Below are the code and all the weights of a small trained network. Each question names an input and a class and asks about switching units off, where a switched-off unit gives its printed mean instead of its output.

import numpy as np


def w(rows, s, z=0):
    codes = np.array(rows[::2]) - 128.0
    scale = np.full(codes.shape[1], s)
    scale[-1] = z or s
    return codes * scale


def f(y):
    return np.maximum(y, 0)


def log_softmax(a):
    a = a - a.max(-1, keepdims=True)
    return a - np.log(np.exp(a).sum(-1, keepdims=True))


def net(x, mask):
    res = np.array(x, float).reshape(1, 3) / 4 @ E
    y = f(res @ A[0][:, :-1].T + A[0][:, -1])
    res = res + np.where(mask, y, B[0][:, -1]) @ B[0][:, :-1]
    return log_softmax(res[-1] @ U[:, :-1].T + U[:, -1])


A, B = {}, {}
E = w([
[160,155,222,175,107,67,114,68],'x0',
[46,206,88,181,63,91,89,170],'x1',
[149,53,112,249,59,160,154,67],'x2',
],0.013)
A[0] = w([
[118,59,151,101,150,122,77,216,126],'neuron 1',
[90,161,50,45,182,122,139,235,232],'neuron 2',
[184,138,238,120,167,108,146,114,202],'neuron 3',
[182,86,114,108,140,246,220,99,241],'neuron 4',
[73,154,115,124,59,114,68,112,126],'neuron 5',
[85,148,86,164,77,115,47,140,199],'neuron 6',
[98,204,149,186,30,119,153,146,226],'neuron 7',
[145,82,94,143,100,157,147,136,196],'neuron 8',
[175,57,153,129,158,172,204,83,251],'neuron 9',
[123,166,171,53,211,128,94,179,231],'neuron 10',
],0.011,0.0026)
B[0] = w([
[137,124,145,146,147,130,127,198,167],'neuron 1',
[37,107,27,84,84,155,74,203,253],'neuron 2',
[182,199,155,126,123,33,137,126,206],'neuron 3',
[103,61,122,113,229,150,227,126,215],'neuron 4',
[125,166,169,68,87,187,181,64,184],'neuron 5',
[186,77,105,78,29,181,140,74,197],'neuron 6',
[106,60,157,124,51,167,53,4,214],'neuron 7',
[130,127,158,151,101,161,193,102,173],'neuron 8',
[141,58,151,199,199,50,191,125,212],'neuron 9',
[196,179,156,2,80,148,138,215,242],'neuron 10',
],0.0088,0.018)
U = w([
[191,163,175,28,126,57,141,192,62],'0',
[128,150,175,211,140,4,62,119,100],'1',
[142,86,130,114,88,158,132,29,249],'2',
[73,91,38,50,147,163,94,227,119],'3',
[147,57,115,145,226,98,254,113,91],'4',
],0.0083,0.0018)

Each question gives the input, the list of numbers given to net, and the class t.
The units are the neurons (one row each of A and B). Each row of codes is followed by its name. A weight is (code - 128) times the scale printed after its matrix; where a second scale follows, it is the last column's (A, B and U).
mask holds one flag per neuron, in row order. A switched-off neuron (its flag False) gives its mean, the last column of its row in B, instead of its output. The means were averaged over made-up inputs and are rounded, as every weight is.
A unit's drop is (log p(t) with every unit on - log p(t) with that unit switched off) / (log p(t) with every unit on - log p(t) with every unit switched off).
The circuit of an input: a set's keep is (log p(t) with only the set's units on - log p(t) with every unit switched off) / (log p(t) with every unit on - log p(t) with every unit switched off). Starting from all 10 units, units are removed one at a time, each time the one whose removal leaves the highest keep (on an exact tie, the one counted first), for as long as the keep stays at least 0.8.
units of the circuit, in order: the units of the circuit, biggest drop first
k most important neurons: the k neurons with the biggest drops, biggest first
drop of u: that unit's drop, to one decimal
input [-7,1,4], class 4: units of the circuit, in order	[neuron 10; neuron 4]
input [3,-5,-1], class 4: units of the circuit, in order	[neuron 9]
input [-3,-8,-8], class 3: 3 most important neurons	[neuron 2; neuron 4; neuron 5]
input [1,0,-7], class 3: 4 most important neurons	[neuron 2; neuron 9; neuron 5; neuron 8]
input [5,-7,-2], class 4: 3 most important neurons	[neuron 9; neuron 4; neuron 2]
input [3,5,-6], class 3: 2 most important neurons	[neuron 2; neuron 3]
input [4,6,-6], class 3: 4 most important neurons	[neuron 2; neuron 3; neuron 9; neuron 10]
input [-5,2,4], class 2: 2 most important neurons	[neuron 2; neuron 9]
input [5,-2,0], class 1: 2 most important neurons	[neuron 10; neuron 4]
input [-6,-7,8], class 4: drop of neuron 8	0.0
input [4,0,2], class 1: drop of neuron 10	0.2
input [8,-4,3], class 1: drop of neuron 3	0.6
